Here is a tiny trained network, its code and every weight. The questions are about switching its units off for an input and a class, where a switched-off unit gives its printed mean instead of its output.

import numpy as np


def w(rows, s, z=0):
    codes = np.array(rows[::2]) - 128.0
    scale = np.full(codes.shape[1], s)
    scale[-1] = z or s
    return codes * scale


def norm(h):
    return h / np.sqrt((h * h).mean(-1, keepdims=True) + 1e-5)


def f(y):
    return np.maximum(y, 0)


def log_softmax(a):
    a = a - a.max(-1, keepdims=True)
    return a - np.log(np.exp(a).sum(-1, keepdims=True))


def net(x, mask):
    res = np.array(x, float).reshape(1, 6) / 4 @ E
    u = 0
    for l in range(2):
        y = f(norm(res) @ A[l][:, :-1].T + A[l][:, -1])
        res = res + np.where(mask[u : u + 10], y, B[l][:, -1]) @ B[l][:, :-1]
        u += 10
    return log_softmax(norm(res)[-1] @ U[:, :-1].T + U[:, -1])


A, B = {}, {}
E = w([
[177,178,157,84,146,214],'x0',
[109,135,249,165,142,110],'x1',
[128,128,127,129,128,128],'x2',
[130,128,127,132,129,129],'x3',
[102,49,141,120,117,171],'x4',
[122,131,128,133,128,132],'x5',
],0.015)
A[0] = w([
[160,169,63,142,132,132,74],'L0N1',
[92,144,99,142,124,42,107],'L0N2',
[121,141,196,139,125,126,7],'L0N3',
[174,165,148,159,121,89,44],'L0N4',
[126,104,182,135,125,58,75],'L0N5',
[142,220,107,148,129,88,255],'L0N6',
[82,155,106,165,133,57,98],'L0N7',
[76,82,147,179,133,4,82],'L0N8',
[52,65,102,186,120,97,58],'L0N9',
[70,78,9,153,115,2,122],'L0N10',
],0.014,0.0028)
B[0] = w([
[154,147,90,62,131,131,181],'L0N1',
[148,159,96,174,107,116,188],'L0N2',
[157,131,182,137,125,144,169],'L0N3',
[113,159,96,198,156,145,162],'L0N4',
[59,161,71,127,142,125,178],'L0N5',
[163,106,100,64,158,40,211],'L0N6',
[127,168,101,159,113,113,185],'L0N7',
[71,144,39,94,95,115,226],'L0N8',
[188,39,138,57,112,100,193],'L0N9',
[142,156,250,171,172,185,254],'L0N10',
],0.021,0.012)
A[1] = w([
[169,144,204,164,166,60,71],'L1N1',
[148,150,177,116,134,116,52],'L1N2',
[118,252,120,189,148,115,107],'L1N3',
[66,79,64,156,76,70,100],'L1N4',
[57,51,87,92,89,180,124],'L1N5',
[133,57,203,156,108,138,87],'L1N6',
[46,92,200,108,109,103,135],'L1N7',
[69,101,190,205,140,198,70],'L1N8',
[155,140,179,155,177,57,3],'L1N9',
[117,63,58,158,128,252,61],'L1N10',
],0.017,0.004)
B[1] = w([
[164,139,192,207,114,167,223],'L1N1',
[131,136,113,164,130,68,180],'L1N2',
[136,113,142,135,4,106,254],'L1N3',
[56,131,116,128,223,63,207],'L1N4',
[162,221,166,202,150,209,213],'L1N5',
[61,60,86,40,94,70,208],'L1N6',
[176,122,162,129,207,161,187],'L1N7',
[149,54,118,49,175,111,200],'L1N8',
[116,173,180,122,55,226,191],'L1N9',
[92,76,64,206,88,137,194],'L1N10',
],0.026,0.0098)
U = w([
[172,168,196,150,24,130,222],'0',
[139,36,165,64,170,166,203],'1',
[196,177,46,41,124,126,98],'2',
[114,121,36,187,113,220,101],'3',
[34,187,87,173,84,39,57],'4',
[47,155,145,164,252,140,2],'5',
],0.019,0.0028)

Each question gives the input, the list of numbers given to net, and the class t.
The units are the neurons (one row each of A and B). Each row of codes is followed by its name. A weight is (code - 128) times the scale printed after its matrix; where a second scale follows, it is the last column's (A, B and U).
mask holds one flag per neuron, layer by layer. A switched-off neuron (its flag False) gives its mean, the last column of its row in B, instead of its output. The means were averaged over made-up inputs and are rounded, as every weight is.
A unit's drop is (log p(t) with every unit on - log p(t) with that unit switched off) / (log p(t) with every unit on - log p(t) with every unit switched off).
The circuit of an input: a set's keep is (log p(t) with only the set's units on - log p(t) with every unit switched off) / (log p(t) with every unit on - log p(t) with every unit switched off). Starting from the 12 units with the biggest drops (on a tie, the unit counted first), units are removed one at a time, each time the one whose removal leaves the highest keep (on an exact tie, the one counted first), for as long as the keep stays at least 0.8.
circuit, biggest first: the units of the circuit, biggest drop first
k most important neurons: the k neurons with the biggest drops, biggest first
top k neurons in layer l: the k neurons of layer l with the biggest drops, biggest first
drop of u: that unit's drop, to one decimal
input [-6,-6,-3,-7,-5,-2], class 0: most important neuron	[L0N10]
input [-7,3,0,8,1,3], class 5: 2 most important neurons	[L0N9, L0N8]
input [4,0,-4,3,1,4], class 3: 3 most important neurons	[L0N10, L0N6, L1N10]
input [-1,0,5,4,7,-2], class 1: 4 most important neurons	[L0N8, L0N9, L0N5, L1N6]
input [1,8,6,-6,2,8], class 1: circuit, biggest first	[L1N8, L0N6]
input [3,6,5,0,1,-1], class 1: top 3 neurons in layer 0	[L0N6, L0N2, L0N7]
input [4,0,-8,8,8,-2], class 3: 4 most important neurons	[L0N10, L1N10, L1N5, L0N3]
input [0,-7,8,8,0,6], class 0: 3 most important neurons	[L0N10, L0N9, L0N8]
input [4,-4,1,6,2,2], class 3: circuit, biggest first	[L0N6, L1N10]
input [6,-3,-2,-7,7,-2], class 3: 2 most important neurons	[L0N10, L1N10]
input [5,0,6,-2,-5,-2], class 2: 3 most important neurons	[L0N10, L0N6, L0N1]
input [4,1,3,4,5,6], class 1: top 2 neurons in layer 0	[L0N8, L0N1]
input [-4,-4,4,8,0,-6], class 0: top 2 neurons in layer 0	[L0N10, L0N2]
input [8,-8,2,3,1,-2], class 3: 4 most important neurons	[L0N6, L1N10, L0N9, L1N8]
input [4,-2,0,6,8,3], class 3: circuit, biggest first	[L1N10]
input [2,-3,8,-6,-8,8], class 2: 2 most important neurons	[L0N10, L0N6]
input [3,-3,-5,-6,8,-6], class 3: 2 most important neurons	[L0N10, L1N10]
input [-7,-5,0,2,-5,-5], class 0: drop of L0N10	1.7
input [-7,2,1,3,6,7], class 5: drop of L0N8	1.6
input [3,-3,3,1,2,3], class 3: drop of L0N10	2.4
input [-6,8,-6,-1,3,6], class 5: top neuron in layer 0	[L0N9]
